Moves between states:
fo: NL->RH, FR->LZ, JN->MM, DC->JF, LD->RP, GR->TZ, JM->RR, BB->JN, PB->NF, CT->TC, NF->HZ, BR->RC, RH->BB, MD->QP, MM->PR, QP->QC, GB->MD, QH->TJ, SQ->BD, ZS->RM, PR->ZF, QC->ZS, DH->HH, CZ->DC, RM->HG, HH->HN, SR->NM, TJ->DH, MZ->CT, TL->LD, RR->GB, TZ->CZ, RP->QH, CC->GR, NM->QM, JT->ZZ, JF->NL, HG->CC, TC->FR, QM->PB, LZ->SR, FP->MZ, TB->FP, HZ->TL, HN->JT, RC->CJ, CJ->JM, ZZ->SQ, ZF->BR, BD->TB
ra: NL->TC, FR->JF, JN->FP, DC->LZ, LD->QC, GR->QM, JM->HH, BB->MZ, PB->CC, CT->RH, NF->HG, BR->ZZ, RH->CT, MD->QH, MM->TB, QP->RP, GB->TJ, QH->MD, SQ->ZF, ZS->TL, PR->BD, QC->LD, DH->RR, CZ->SR, RM->HZ, HH->JM, SR->CZ, TJ->GB, MZ->BB, TL->ZS, RR->DH, TZ->NM, RP->QP, CC->PB, NM->TZ, JT->RC, JF->FR, HG->NF, TC->NL, QM->GR, LZ->DC, FP->JN, TB->MM, HZ->RM, HN->CJ, RC->JT, CJ->HN, ZZ->BR, ZF->SQ, BD->PR
vo: NL->JF, FR->TC, JN->BB, DC->CZ, LD->TL, GR->CC, JM->CJ, BB->RH, PB->QM, CT->MZ, NF->PB, BR->ZF, RH->NL, MD->GB, MM->JN, QP->MD, GB->RR, QH->RP, SQ->ZZ, ZS->QC, PR->MM, QC->QP, DH->TJ, CZ->TZ, RM->ZS, HH->DH, SR->LZ, TJ->QH, MZ->FP, TL->HZ, RR->JM, TZ->GR, RP->LD, CC->HG, NM->SR, JT->HN, JF->DC, HG->RM, TC->CT, QM->NM, LZ->FR, FP->TB, TB->BD, HZ->NF, HN->HH, RC->BR, CJ->RC, ZZ->JT, ZF->PR, BD->SQ

In the rows, 56 means zero.

The rows follow the links: the fewer symbols apart two states are, the more alike their rows tend to be.

Each row is also shifted at random along 3 hidden directions that mean nothing.

Each row, then its state:
[80,58,50,52,52,51,60,53,56,49,48,51,49,62,62,53,51,46,61,51,59,57,58,53,60,52,67,66,53,48,55,48,67,70,54,41,54,49,55,52,52,57,50,54,55,63,53,65,59]; state RM
[30,45,55,65,64,53,59,51,47,45,53,64,51,56,49,53,55,55,55,52,56,53,53,48,46,56,44,56,62,59,56,63,40,43,57,67,44,57,60,62,57,60,54,59,44,62,55,43,61]; state JM
[35,69,55,46,46,74,43,58,55,65,62,56,56,53,65,54,46,63,50,56,56,58,59,63,64,63,57,47,45,46,47,55,71,53,57,59,48,55,58,41,58,56,60,58,61,41,52,59,45]; state JN
[101,68,41,50,48,52,53,55,54,54,58,50,57,56,65,59,49,63,60,51,57,56,54,57,56,58,56,60,46,53,58,48,59,59,58,54,56,64,56,54,61,59,55,53,61,59,57,54,35]; state PR
[44,48,69,60,60,56,70,60,73,58,53,52,57,64,43,63,67,49,63,67,46,56,53,54,57,46,69,64,60,69,69,47,54,65,48,54,92,55,52,73,63,53,55,36,58,68,50,59,67]; state HN
[63,49,50,57,61,56,59,62,57,55,56,62,52,68,48,64,56,66,60,63,52,57,57,57,46,50,59,62,59,69,58,41,43,48,52,58,93,69,66,71,72,56,59,39,54,72,61,44,54]; state FR
[102,43,64,67,60,27,70,54,59,60,58,55,61,51,43,54,76,57,54,61,54,48,47,49,56,52,46,54,64,70,63,72,44,56,60,49,51,52,38,70,51,53,57,60,65,54,61,58,56]; state HH
[-10,47,49,60,62,66,49,50,42,40,53,67,48,50,54,52,43,55,52,54,57,49,62,51,46,55,36,48,59,56,52,69,39,41,50,75,33,59,69,48,58,54,59,66,33,56,66,41,70]; state CJ
[78,62,58,59,51,48,53,52,53,54,50,52,54,48,55,50,60,52,53,41,59,62,48,54,65,66,58,55,53,43,51,58,67,64,68,47,37,47,44,49,47,61,49,63,61,45,48,62,50]; state QC
[109,47,57,54,58,39,48,68,51,80,58,62,61,52,45,57,61,60,40,63,66,57,64,64,51,47,53,46,66,67,46,61,46,53,55,44,56,54,45,55,49,43,65,69,63,42,68,57,61]; state TZ
[79,58,44,58,54,46,65,46,43,37,48,52,50,57,62,49,49,42,64,51,63,47,52,45,58,55,51,67,54,51,58,59,56,67,51,54,33,51,53,48,45,64,51,60,47,64,58,63,55]; state LD
[65,47,54,61,61,49,59,55,54,53,57,63,56,54,49,59,62,65,56,60,51,51,51,51,47,58,45,51,59,65,59,62,36,40,56,65,59,63,56,66,61,57,57,53,52,58,59,45,51]; state LZ
[95,66,46,43,46,55,44,59,55,69,64,51,60,58,62,59,51,66,55,58,60,56,60,64,56,55,58,56,47,55,54,47,64,59,57,46,62,64,57,50,59,53,62,57,64,51,58,61,41]; state FP
[62,60,50,47,51,63,46,61,50,55,45,59,46,56,61,56,45,50,53,42,66,62,62,65,61,59,67,60,58,44,41,48,63,62,57,45,52,52,59,43,46,56,56,61,56,54,54,58,57]; state TL
[31,44,67,58,65,62,43,70,56,70,53,74,53,53,43,55,61,60,43,50,61,68,56,69,52,65,58,43,66,50,40,54,48,39,62,59,64,58,55,56,56,51,60,59,53,45,54,43,61]; state RR
[66,57,67,59,53,57,59,58,70,65,60,48,62,57,54,56,70,57,58,62,45,54,49,60,64,57,63,54,52,62,61,55,65,63,58,49,72,53,43,63,56,53,53,49,69,50,42,67,47]; state ZZ

From each start, follow one symbol. Which state do you reach?
Answers are names.
start [47,65,56,52,47,66,60,53,64,54,60,44,58,58,64,58,53,56,64,61,49,54,50,55,63,55,62,60,42,56,63,46,74,69,55,55,65,54,59,54,62,54,55,45,63,57,46,63,49]
vo -> SQ
start [61,55,39,52,56,55,54,55,47,54,61,59,58,59,59,57,51,68,57,59,56,50,61,55,45,51,48,56,57,62,56,56,47,45,51,61,61,64,66,57,66,55,59,57,50,63,66,47,57]
vo -> CT
start [55,51,44,56,60,51,57,50,44,43,52,61,51,56,57,59,48,60,57,54,58,49,59,51,44,54,44,59,60,56,56,58,42,47,53,64,51,65,64,55,58,60,56,55,43,65,67,45,59]
ra -> JT
start [27,64,41,50,49,68,59,43,49,35,59,47,55,61,74,55,36,54,66,61,50,42,60,47,49,48,47,61,45,58,64,54,58,60,45,65,51,59,71,47,59,59,58,56,43,66,65,55,58]
vo -> FP
start [74,59,39,49,52,58,50,57,54,52,57,54,50,64,63,61,47,67,58,56,61,58,59,64,49,56,59,65,50,56,56,41,55,57,50,56,75,68,67,57,64,60,56,50,57,68,61,50,48]
ra -> SQ
start [111,44,60,60,61,31,61,65,58,71,57,55,59,60,37,56,71,56,51,61,59,56,57,56,52,46,60,59,64,70,57,57,45,57,55,44,75,54,46,70,55,52,57,53,61,56,59,57,62]
vo -> TJ
start [39,53,65,55,59,61,40,61,58,75,53,68,55,46,45,51,61,60,41,43,60,72,57,66,64,71,61,39,60,40,39,60,60,47,74,53,48,49,48,48,46,52,55,65,59,36,49,52,55]
fo -> QP
start [66,67,46,45,49,65,52,54,55,57,63,50,54,57,70,57,48,62,61,53,53,54,58,59,58,60,58,57,44,50,57,52,66,59,60,53,58,62,62,49,60,57,58,55,61,55,52,59,44]
vo -> JN
start [55,46,55,55,59,47,55,63,51,60,48,60,52,54,46,53,52,51,48,63,64,58,66,59,50,48,56,55,65,61,48,58,46,56,49,50,54,50,53,52,51,46,60,63,47,55,69,56,71]
fo -> DH
start [58,54,50,50,56,58,53,65,52,53,47,59,48,62,54,55,44,49,58,55,65,62,67,64,53,47,67,67,61,53,49,44,53,64,45,47,70,55,60,50,55,53,61,54,49,65,61,59,66]
vo -> LD
start [75,54,48,42,53,56,38,68,45,75,59,65,55,56,58,56,47,72,43,51,70,67,71,76,48,59,51,45,57,51,36,53,45,44,55,52,59,66,66,43,56,48,65,66,56,48,65,45,49]
fo -> RC
start [19,54,73,50,59,68,47,67,65,75,59,59,58,54,47,58,61,55,46,63,51,59,57,64,63,55,62,42,60,54,52,54,61,55,59,55,69,48,55,55,56,45,58,56,60,38,51,60,62]
vo -> HN
start [49,49,64,65,65,50,55,50,54,55,52,61,56,48,49,52,66,55,53,47,53,59,47,48,56,68,46,48,62,51,57,68,49,47,67,63,35,52,47,61,51,64,52,62,54,51,50,51,54]
vo -> RR
start [75,53,46,54,54,44,58,47,47,44,51,50,56,52,61,49,45,48,56,59,61,46,60,47,53,43,49,62,55,58,63,62,53,63,48,50,38,50,55,48,45,57,55,64,47,58,67,65,64]
fo -> GR
start [34,67,51,50,48,72,68,48,59,45,59,42,57,64,66,60,46,52,68,64,48,50,56,51,61,51,64,67,46,56,68,41,74,70,47,56,72,58,67,55,65,57,54,42,60,69,50,65,52]
vo -> BD
start [38,60,66,49,49,70,47,63,68,69,60,47,60,58,58,55,57,58,52,60,48,60,57,66,64,54,68,50,51,52,53,51,72,60,55,52,71,51,54,50,58,46,59,50,64,46,52,65,52]
ra -> ZF
